Both labels of each row:
[  0  -5  11   1  -2   2   0   5  -4  -9   5   0  -6  -5   2  -2 -11   2
  -3 -12  -2   1  10  -1  -5   8  10  -3  -3  -4  -3  -4   1   4  -2  20
  21  10  -6   8   1  11   3  -9   2  -5  -7  -8   2  13  17 -17  -2  -1
   5   4   0   0  -1 -13   8   0   0  16   6   1  -1 -10  -3  -1  -1  -3
   7  -3   3  -4  -6   7   6  -4  -7   1   1 -14  -8 -18 -12   0   2  -1
  -2   5 -10 -11   1  -9   4  -2   1   4  11   1  -7  -2   2  14  -6   4
  12  16   6   0   0  14  -3  -8  -6   1  -3 -13   5  -4   0  -3  -1  -9
   3 -22  -5  -7  -1   0  -8   0  -1  -1   4  22  -1]	bitod, H
[-16  10 -16  -3   2   4 -17   0 -34   0   3   1   6  11  -6   0  -3   7
   5 -14  -4  -6  10   1  -5 -15  -5   1  12  20   4  -7   0 -12  -4 -28
 -10 -14  10  14   2  -1  -2   2  -5  19   1  14  10  -4   2  -4  -5   5
   0   1  -1  -1  -1   7 -11  -5 -13  -6  -4  -6   4  35  -5   8   3   6
  16   3  -6   1   4   0  -4   6  -8  -5   3  12   7   8  -6   0  -2  -2
   5   3  -4  13  -6  19 -23  -1   5   4  -4  -3  10  -1  10   7  -6   6
   3 -13  -2  -3   7 -13 -18 -12 -11   7  -4   5  11   7  -1  -1   2   5
  -1  15  10  -6  -1  11   4   2 -16  -2   0   4  -4]	nefid, A
[-12   0 -16   6  -1  -5  -3 -25 -22 -16   1   2  -5   3  -1   3  -2   4
   0  -8  -5  -6   7  -5  -1 -11   3  12   0   4   0  -8   8  -3  -3 -14
   0   3  -5  -3   8   8 -65   9   4 -10  19  -6   3   4  -8 -21  -2   3
  -2  -6   5   3  17  -5  -5  -4   1  -6   4  13  -3  13   6  -4  -4   8
   7   8   3   1   2   4  -9   4  -5  -6  -1  15  -3  19  -3   3  -6   0
 -12   0  -1   0  11  11 -14  -1  -7  -3  -6 -13   8  11   3  15  -7   4
   2  -9   1   2  12 -11 -13  -1 -22  15  -7   3   3  -2   1   3   3   6
  -1  26  10 -16 -10  -3   0  -1 -13   1   4  -2 -24]	sosod, L
[ -4  -5 -16  16  -5  -1  11   5  -1   8  -4  -2  -2  -2  -3   3   5   5
  -5  -7  -6   6 -10   1  -4 -12  -5  -9  -1   8 -10  -5   1 -10  -1 -27
  -7  -1   3  14   3  12  -6 -22  -6  -2 -10   5 -22   3  35  -9  -7   0
  -2   2  -4   1  -6 -12  -6   1  -3  12  12   3   9  28 -12   3  -8  -4
  13 -13  -3   0   7  -8   8   2  14  -3   3   5  -6  -1 -17   1   0   0
   4  13   2   6   7   7  -8  -6   2  -6  -2   1   4  -6  14  -3   4  -1
  10  39  -2   1  -1   6   4 -27  -1  -1  -3   4   5   1   7 -29   3  -4
   3   1  -2  18   4  20  -1  -9 -16  -4  -4 -11   1]	petaf, L
[ -6  11  -3   4   5  -5 -24  -8 -10   6   5   1   2   4  -8  -4   0   4
   6  -2 -10  -6   7   5   4   6 -13  -3   7  11   8   9   0  -3  -2 -18
 -12 -19   0  -4  -3  -5   2   8  -2  14  -4  16   4  -7 -12   8  -3  -5
   3   1  -2   4  -6   7  -7  -2  -7 -12  -4  -1   6  13   3   6   2   4
   0  11  -6   3   1  -2  -8   3  -8  -9   4   8   7  16   5  -1  -1  -4
   7  -2  -4   2  -7  12 -11  -2   8  -2  -7  -3   8   3   6   4  -1   4
  -7 -25  -2  -3   2 -24 -16   3   6   4   0   1   1   3  -3   9  -2   6
  -4  19  10 -14  -2 -11   5   6  -5   4  -6   3   6]	nefid, A
[  0  -8 -12   2  -2   2  20   2   0  -3  -8  -4   3  -1  -7  10   7   1
  -2   8   2 -20 -18  -3   0  -7  -5  -7   0   0 -12   7  -8  -3   4 -20
   3   1  12   6   4  -7  -8  -5   1  -2  -7   7 -11  -8   9  -1  -3   3
  -6  -2  -5  -5  -4  -5   0  -1  -2   8   6   0   6  10   2  -6  -2  -3
   1 -10   0   2   4  -7   4   5  11   1   5   3  -1  -2  -1   0  -7  -2
  -3   6   2  16   1   8  -2   8 -11  -5  -3   8   2 -12   6 -10  -1   1
 -11  31   0   4   5   1  18  -1  -1  -2   4  15   1  -3  -1  -6   3  -9
   2  -1  -3  12  14  13  12 -13  -4   0   4 -20   2]	petaf, L
[ -2   3   8   0   4  -4  -7  13 -20  11 -11  -8   8  -4   0   6 -10  -3
   9  -3   9  -7   9  19  -9  11  -1  -6   2   3  12  -4   8  -1   4 -27
   2 -14 -11  -3  -3  -4  -2 -20   1   9  20  21  -8  -3 -15  11   1   4
  -1  13   0   0  -5  26  -8 -13  -9  -1 -19 -19   0  14   0   7   6   8
  14   9  20   1  -9   1   2   0   1  -5   1  -6   5  46   2  -5   0  -4
   2   1  10   8 -17  12 -12  -5  -4   9  -4   1  13  -8   5  -1   6  -6
 -10  -5   1   4  -1 -16   4   7 -20  12  -4   0   0   2  -5   5  -2  -4
  -5  27  -4   5   8   6  -5  14  14  -2   0  13   9]	nefid, H
[ -1 -10   1   6  -1  -1  24   1  11   4   2   2   8   3  -4  -1  15   1
  -6   7  -4   9 -13 -11 -13 -19 -11 -12 -11   4 -12   3  -9 -14  15 -15
   1  -2   8  24  -1 -15  -3 -26  -5   6 -34 -12 -15  -9  49  12  -5  -1
  -6  12  -1  -9 -12 -15   0   2  -9  16  18 -14   6  26   1   2   0 -11
  -3 -25 -16  10  -3  -5   9   1  27   9   0   7  -5 -26 -10  -2   4  -4
   7   2   5  19   0   0  -4   0   6  -6  -5  -1  11 -14   8 -17   6   4
  -2  38  -7  -1   9  20  23  -9  25  -5   6   0   6   3   5 -37   6 -15
  -2 -27  -9  33   0  12  14  -8 -10  -5  -1 -30  17]	petaf, L
[ -1   2   1 -27   0   3 -30   0  -4 -13  17   7  -1   0  -1 -11 -17  -3
  -2   0   5   3  11 -16   6  10  12  -1   5   0  -1  -5 -15  -5  -4  26
  12  13   7   6  -4   2  -2   8   2   5 -19 -11  20   0  -4 -25   8   0
   3  -3  -1  -6   1  -8   7  -6  -1  -1  -1   0   4 -33  -7   5   5   0
  -1 -10  11  -3   6   6  -4  -1 -20   3 -25  -8  -4 -38   8   5   2   3
   2  -6 -10  10 -10  -3   9 -10  -2   8   4  11  -3   0  -5  15  -1  13
  12 -15   0  -6   2   9 -25  -5  11   3  12   1  11   1   2  14   2   3
   3 -32  -5  -1  16  13   7   6  -7   0   5  23   4]	bitod, H
[ -1  -9   7   2   7   3  15   4   7   6   2   0  -1  -6  -1  11  15   7
  -1   6  -3  12 -18   2 -10 -11  -7   0  -3   1  -5   1   1   2  13  -6
   6  -4  -1  13   1  -1  -2 -21   0  -4  -1 -10  -7  -4  27  19  -5  -1
  -2   4   1 -10  -2  -3   6   4  -7  -1   4 -12   1  31   7  -1   0  -6
  -8 -21  -8  10  -2   1   3   2  30   2  -1   9   0  -2  -7 -15   4  -2
  -1  12   3   8   1  -9  -3   1  -2  -4   3  -5  11  -8   3  -7   2  -4
  -3  29  -7   2   3  13  17  -6   8  -2  -1   0   3  -2   2 -30  -1  -8
  -2  -9 -10  26   3   7   5 -12  -7  -4  -1 -32  22]	petaf, L
[  0   0  11  -1  -3   1 -11   1 -16  -2  -8  -3  -4  -3   5   4  -8  -1
   6 -10  -3  -7  19 -10   5  11  11  11   1  -7  10  -5  15   3  -9   4
  -1  -1  -8 -23   5  11   1  15   2  -7  44  -4  -1   7 -42  -5   3   4
   3  -4   0   2  21  21  -1  -3   7 -12 -16   7  -5 -10  11  -2  -5  17
   3  20   8  -3  -3   0  -4  -7 -12  -3   0  -5   8  38   3   4   1  -4
 -13 -10   3 -11  -4  -2   0   1 -15   8   3  -5   5   9 -11  18  -7   1
  -7 -34   3   1  -8 -14  -7  15 -30   5  -5  -3  -2  -2  -7  23   2   8
   1  34   6 -24  -2  -6  -5   0  12   0  -2  22 -19]	sosod, H
[-14   3   3   7  -6   1 -16  -2 -13  -4   5   5   0  -2  -1 -10  -2   7
   4 -17 -10  -9  18   3  -7   2   3  33   0  14  10  -8  18   2   2  -3
  -4  -5 -19   7   9  14  10  -9  -2   0   8  -5  -3   3   4   1  -5   2
   1  16  -3   1  10   4  -5   7  -8  -2   0   0   5  22   5  11   0   1
   6   8  -7  -6   1   4   0   4  -1  -1   3   7  -3  19 -12   1   4  -1
   1   8   1  -9   5  -4 -18  -3  13   4  -3  -1  17  11   4  17   5  -3
   5 -10   5   1   2  -7 -23 -11 -20  -9 -12 -14   3   1   1 -18   4  -1
  -1  19   1  -4 -11  -4  -2   3  -9  -6   1   3  -4]	sosod, H
[-10   0  -1   1  -4   1   9   2  -6   9 -19  -8   5   2  -1   3   2   6
   5  -3   5   4   6  12   0  -2  -3  -5   3   8   3   2  14  -4 -20 -31
   3  -5  -9  -6  -2   8  -8  -1  -4   6  31  20  -9   3 -19  12   8   4
  -2   6  -3  -1   9  10  -3  -5 -13  -3   0   4  -3  13  11   3   1  10
   8  -9  -1  -2  -2 -10  -9  -9   6  -5   0   8   0  54   9   2  -6  -2
  -2  17   1  13  -4  12  -8  -4 -12   2  -9  -3   9  -1  11  -8   7 -11
  -5 -14   1   6  -1 -16 -13   2 -28   6  -5   6   1  10  -6  -8  -4   6
  -3  47   3   3   7  16   0   1   0   1  -5 -12   1]	nefid, F
[ -5  -3  15   4  -1   8   8   6  11   5   2  -1   6  -2   0  -9  11   0
   1   1  -2   7  -7   5 -15   3  -4  -2  -2   8  -6  -4   5   3  11  -8
   7  -2  -8  25  -2  -3   3 -38  -2   5 -29  -8 -11  -2  46  21  -6  -4
  -3  17   2  -7  -5  -8   5   2 -17  17   4 -21   6  29   0   8   8 -16
   2 -23  -9   8  -3   0   8   4  31   6   1   3  -3  -6  -7   2  10  -3
  10  25   2   7  -2 -14  -6  -5  14   2  -2  -1  19  -6   4 -13   9   2
   2  38   0  -1   1  23  11 -12   9  -7  -1   0   5  -1  11 -50   4 -13
  -6 -30 -13  34   6  14   3  -2  -4  -7   7 -21  26]	petaf, H
[-11   2  11   1   1  -5  -2   6   1   9   3  -5   6 -18   2  -1  -6  -2
  -3  -6   0   1  -1   7  -6   6  -8 -11  -3   6  -3  -7   3  -8  -3 -13
  -1  -2  -1  15   2  -4   4 -28   1   6 -24  12 -10  -9  23   5   5   1
  -3   9   1   2 -15   2   2  -1 -16  11  -2 -24   6  19 -11  14  11 -13
   7 -16  -3  -1  -4   0   3   0  13   3   0  -3  -4   4  -4  -3  -4  -5
  12  19   1  10 -13   8  -8   8  12   4   0   4   8 -14  11  -7  11   2
 -12  29  -1   0   3   3   2  -9   1  -3  -4   5   4  -5   6 -23   2  -9
   3 -13 -11  16  10  15  -4   5  -1  -7   2   0  24]	petaf, A
[ -8   0   4  15   1   1   5   1 -17   5  -7  -2  -2  -4   4   5 -20   1
  -3 -11   2   5  23  17  -4   6   5   7   2   0  11  -7  26   0  -8 -22
   4  -4 -13 -15   7   8  -1   3   5  -1  39  17 -10   6 -23  -8  -6   6
   3  11  -1  -4   7  14  -7   3   2  -4 -10   4  -3   4   4   2   3   8
   9  22   6  -6  -6  -2   0   0  -6 -13  -2  -6  10  57  -6   0  -5  -1
  -6   5   5 -14  -3   9  -3  -1  -5   4   1  -5   0   9   1  12  -2 -10
   3 -13   8   3 -10 -20  -8   4 -33  11  -9   1  -2   8   2   6  -5   5
   7  43   5 -19  -9   2  -7   3   9   0   0  17 -19]	sosod, H
[-12   4  -7  14   2  12   1  -4 -11   3  -4  -5  12   6   2  10  -3   0
   5  -8  -1  -2  10  13  -1  -8   2  -1   4  12  11  -4  11  -2  -7 -36
  -5  -5 -14  -7   2   7 -14   4   5   1  28  20  -5  -1 -25  -3   2   0
   4  10  -2  -1  13  11 -12  -7  -6  -4 -10   7   1   6   7   1   1   9
  10   4  -4  -9  -3 -15  -8   4  -4  -7  -1   8  11  58   8   6  -5  -9
  -2  16   3  13  -1  16  -8   0  -7   7  -2  -4  10   9   6   5   4  -8
  -2 -26  -3   6  -1 -26 -23   3 -27   8   0   4  -4   1  -2  -9  -1  10
   5  43   6  -9   7  10   7   1   0   1   0  -6  -1]	nefid, F

Both labels of each row:
[  7  13   0   1  -1 -15   2  10   6   1   3   1   4  64   2  11 -19   3
   0   2   1  -7   8   1  -5  11   0  -4  19  -2  -8   7   4   2  -3  -2
  -1  16 -12   6   4  -8  -8   6   0  -7   8   1   3  -9  -2  -1  19  -9
 -27   0   4  25 -10   3  -1  -2 -14  -2  -3  -7   4   4   2  45  12 -10
 -11   2  -7   6   7   6   3   4   1   2   1   5 -41  -4  -3   1  23 -39
   4  -1  -7  -8   0   5   0   3   2  -3   7   2 -11  -1  -7  -1  -2  -8
 -11  14   1   2  -6  10   1   6   0  -5  -1   2   0  -2   9  14  15  10
   1  35 -19  12  -2  -8  -8   6  25   0  -1   2  -3]	girup, (22)
[ -7  23  -1  -4   0   0  11  21   4  10   6   0  -2  39  -1   1   5  -2
  -5  -6   7  -4  33 -15  -6   8  17  -5  54  -3   0  13  -1  -3   3   4
   4   8  -1   6  10 -12   0  -1   2  -7  32  -2  -9   4 -28  -5  11  -8
   5  -7  -3  13  -5   1 -11  -4 -16 -10  -7 -13   2 -15   7  43  -8 -14
  -6   7  -2  -2   4   5   7  -2  -1  -3  14  10 -28   0   9  10  -1  -3
  -1  -6  -2  -1   7  -1  -3  -6   1  -1   9  -6   1  -4  -6  -3   4  -7
  -5  12   0 -11  -7   5  10   3  -1 -11  -4   3   3   5  10  -6   3  -3
   4  41  -2  10  -8  -5  -1  -1  15  -4   1  -2   5]	korus, (22)
[  3  21  -3   0   0 -13   4  20   5   5   9  -4   2  53   3  19   1  -2
  -1   0  10   2  13  -6  -6  11   6   3  53  -3  -4  10   0   0   2   0
   1  11  -6   7   1  -8  -7   3   3  -8   0   2  -4   3 -21  -3  13  -8
 -21  -4  -5  24  -5   2  -6   1 -23   1  -3 -17   4  -1   6  60   1 -19
 -11  -2  -4   6   2   6   6   4   1   1   9  10 -36   1   7   3   5 -19
   1   2 -17  -3   1   2   0   0   3  -1   0   5  -4   0  -4   1   3  -4
 -10  15   0  -6  -9  12   3   5   3 -12  -5   3   1  -2  11   0   4   2
   3  42 -14  20  -9  -1  -2  -1  24  -1   2  -3   0]	girup, (22)
[ -1  17  -2   1   0  -6   8  11   6  -2   6   2  -6  42  -3  -1  -7   0
  -6  -1  -3  -2  12 -10  -4   7   7  -5  26   2   0  12  -3  -4   2   3
  -1   5  -4   6   7  -8  -3   1   4  -4  27  -3  -4  -5 -18  -6  13  -3
  -8   1  -4  14   3   2  -7  -3 -10  -2   3  -8   2 -13   0  35  -2 -20
  -5   5  -6  12   4   2  13   5  -2   1   9   3 -23   2  -1   4  19 -15
  -1   3 -10  -1   3  -4  -2  -3   0  -4   4   4  -5  -2   0   1  -2 -10
  -5  14  -1 -12  -7   3   2   2  -4 -11  -4   5  -1  -1  11   6   6   2
  -2  36   2  11 -19  -1  -2   0  20  -1   0   4   3]	girup, (22)
[ -2  19   1  -2  -4 -14   8  -7  -4   3   7  -5  -4  35  -8  -1  -3   0
   1  -4  10  22  37 -12  -4   8   8   7  26  -6   2  19  -1   4   8   2
  -3   8  -5  12   4 -17  -1   2   3 -17  37  -9  -5  27  -5 -25  15 -14
  -5  -6  -3  22   6   7   0  -3 -11   4   6 -21   0  -3  10  27  -6   1
  -4   5   7  -4   5   6  22   3  11  -4  -3  10 -23  -1  -2   1  36 -10
   0  -3 -10 -20  -3   0   0   2   5  -6   4   9  -3   0 -13  -1   6  -8
 -11  10   2 -15 -19   3 -11   3 -12 -13  -8  10  -2  -2  19   2  -5   3
   5  41 -16  12 -14  -2  -6  -5  16   1   6  16   0]	girup, (22)
[  4  38   0  -2   2 -23   7   7  -1  17  -4  -2   6  77   8  25 -23   1
   5   2   3  -8  21   0  -8   6  -3  -1  28  -4  -9  -3   3   1  -5   0
  -4  21 -12  21   6  -3  -1   9   0 -18  12   5  -2  -4  -1  -2  27  -9
 -27  -1   0  42 -22   4  -2   1 -20  -2  -2 -11   3   5   6 -10   3  -7
 -10   3   5  -1  12   6   0   7   2   5  -3  13 -50   2  -1   5   3 -31
   2   3 -14  -1   3   4  -3   4   4   1  11  -8  -1  -4 -12 -10   1  -7
  -8   9  -2  -2 -13  11   2  10  19 -13   0  17   1  -2  16  14  13   2
  15  35 -23  12  -6   2 -11  -7  44   0   4  -5  -1]	girup, (22)
[  3   2  -3  -4   3   5  17  19  11 -18   5   1  -2  10   5  -7   3  -2
   0  -4  -4 -11  16  -4   0   9  16 -12  39  -3   2   7  -1  -1  -1   4
   2   7   4  -6   7  -4  -5   4  -1   3  76  -8  -2 -22 -19   1  10 -12
   6  -3   4   7  -5   0 -15  -4   3  -3   1  -3   0  -9  -5  57  -5 -13
  -3   1  -7   2   8   0   2  -2  -3  -3  15   6  -7   4   6   5   8 -10
   1   1  -9   5   1   1  -6  -9   0 -12  -3   2  -7   4   4  -6   0  -5
  -9  19   0  -1  -2   4   6   8 -10  -5  14   3  -2   1   9   2  -2  -1
   3  26   9   4   5  -3   0   2  15  -3  -1   1   3]	korus, (22)
